Below are the code and all the weights of a small trained network. Each question names an input and a class and asks about switching units off, where a switched-off unit gives its printed mean instead of its output.

import numpy as np


def w(rows, s, z=0):
    codes = np.array(rows[::2]) - 128.0
    scale = np.full(codes.shape[1], s)
    scale[-1] = z or s
    return codes * scale


def f(y):
    return y / 2 * (1 + np.tanh(0.7978845608 * (y + 0.044715 * y**3)))


def log_softmax(a):
    a = a - a.max(-1, keepdims=True)
    return a - np.log(np.exp(a).sum(-1, keepdims=True))


def net(x, mask):
    res = np.array(x, float).reshape(1, 8) / 4 @ E
    y = f(res @ A[0][:, :-1].T + A[0][:, -1])
    res = res + np.where(mask, y, B[0][:, -1]) @ B[0][:, :-1]
    return log_softmax(res[-1] @ U[:, :-1].T + U[:, -1])


A, B = {}, {}
E = w([
[149,54,1,90],'x0',
[125,128,127,123],'x1',
[27,142,127,78],'x2',
[69,107,88,249],'x3',
[132,124,127,128],'x4',
[130,129,131,129],'x5',
[136,224,73,128],'x6',
[134,130,131,130],'x7',
],0.007)
A[0] = w([
[133,176,174,133,42],'n0',
[117,158,208,158,26],'n1',
[125,88,161,130,125],'n2',
[130,115,98,120,18],'n3',
[85,124,102,204,66],'n4',
[198,155,93,180,127],'n5',
[126,55,107,97,2],'n6',
[88,117,110,188,66],'n7',
[115,67,167,143,152],'n8',
[73,118,103,175,49],'n9',
[146,155,114,106,27],'n10',
[102,114,116,189,70],'n11',
[133,84,82,116,68],'n12',
[110,116,112,170,47],'n13',
[91,176,77,100,134],'n14',
[134,113,82,133,39],'n15',
[5,121,116,103,68],'n16',
[139,117,115,204,88],'n17',
[158,131,153,69,73],'n18',
[164,91,143,142,239],'n19',
[118,128,110,200,63],'n20',
[241,122,127,196,89],'n21',
[115,134,175,149,76],'n22',
[153,245,58,164,207],'n23',
[134,99,88,114,33],'n24',
[122,44,164,139,53],'n25',
[169,107,131,147,177],'n26',
[112,70,63,112,84],'n27',
[170,143,162,64,26],'n28',
[129,166,103,139,147],'n29',
[109,151,180,153,49],'n30',
[126,142,198,159,30],'n31',
[120,146,171,146,44],'n32',
],0.012,0.0047)
B[0] = w([
[179,106,41,151,153],'n0',
[141,185,58,147,183],'n1',
[149,86,115,142,150],'n2',
[174,163,74,141,114],'n3',
[189,92,152,67,176],'n4',
[99,129,141,124,179],'n5',
[155,138,96,168,144],'n6',
[193,88,158,50,160],'n7',
[97,66,125,203,183],'n8',
[202,137,159,47,155],'n9',
[182,79,153,130,118],'n10',
[143,68,105,97,155],'n11',
[132,207,83,143,156],'n12',
[159,96,146,119,129],'n13',
[138,130,185,177,185],'n14',
[164,166,82,173,129],'n15',
[109,198,215,91,201],'n16',
[175,126,200,51,164],'n17',
[203,45,142,100,164],'n18',
[57,126,152,162,210],'n19',
[217,132,146,19,155],'n20',
[49,255,210,61,206],'n21',
[159,147,35,164,149],'n22',
[84,14,124,228,254],'n23',
[200,204,74,143,133],'n24',
[130,45,94,197,160],'n25',
[103,154,123,136,170],'n26',
[157,250,98,178,189],'n27',
[207,50,87,77,166],'n28',
[114,87,131,142,151],'n29',
[167,169,56,166,156],'n30',
[148,188,62,141,164],'n31',
[177,179,55,137,137],'n32',
],0.0083,0.0057)
U = w([
[109,135,149,103,254],'0',
[100,128,139,103,242],'1',
[241,96,158,2,44],'2',
[164,235,39,148,23],'3',
[65,126,143,104,184],'4',
[45,222,219,52,95],'5',
[91,27,128,205,20],'6',
],0.0083,0.0095)

Each question gives the input, the list of numbers given to net, and the class t.
The units are the neurons (one row each of A and B). Each row of codes is followed by its name. A weight is (code - 128) times the scale printed after its matrix; where a second scale follows, it is the last column's (A, B and U).
mask holds one flag per neuron, in row order. A switched-off neuron (its flag False) gives its mean, the last column of its row in B, instead of its output. The means were averaged over made-up inputs and are rounded, as every weight is.
A unit's drop is (log p(t) with every unit on - log p(t) with that unit switched off) / (log p(t) with every unit on - log p(t) with every unit switched off).
The circuit of an input: a set's keep is (log p(t) with only the set's units on - log p(t) with every unit switched off) / (log p(t) with every unit on - log p(t) with every unit switched off). Starting from the 12 units with the biggest drops (on a tie, the unit counted first), units are removed one at a time, each time the one whose removal leaves the highest keep (on an exact tie, the one counted first), for as long as the keep stays at least 0.8.
units of the circuit, in order: the units of the circuit, biggest drop first
most important unit: the unit with the biggest drop
k most important neurons: the k neurons with the biggest drops, biggest first
drop of u: that unit's drop, to one decimal
input [-5,-6,-3,1,5,1,7,2], class 6: units of the circuit, in order : n23
input [-2,-6,5,-8,-4,3,3,5], class 2: units of the circuit, in order : n28; n18
input [6,-6,1,-7,-1,2,-8,5], class 6: units of the circuit, in order : n25; n21; n8
input [4,2,-8,0,3,5,-4,-5], class 5: units of the circuit, in order : n21; n23
input [-7,7,-2,-7,-3,-3,-3,-1], class 2: 3 most important neurons : n28; n18; n23
input [0,8,-7,-5,1,3,-5,-2], class 5: 3 most important neurons : n21; n23; n19
input [8,6,4,-7,0,-3,5,7], class 3: units of the circuit, in order : n27; n24
input [1,4,5,2,2,-3,8,3], class 6: 2 most important neurons : n23; n21
input [6,6,-1,4,-2,-3,-2,1], class 3: units of the circuit, in order : n27; n12
input [5,-5,8,-1,4,4,-5,-6], class 5: 2 most important neurons : n16; n23
input [-5,-1,1,2,-6,6,8,3], class 6: drop of n23 : 0.7
input [-6,-7,6,-8,-3,-5,-6,-6], class 2: drop of n18 : 0.3
input [-7,-8,-2,-8,-1,0,-6,-5], class 2: drop of n19 : -0.1
input [-4,6,-4,7,-5,2,0,6], class 2: most important unit : n20
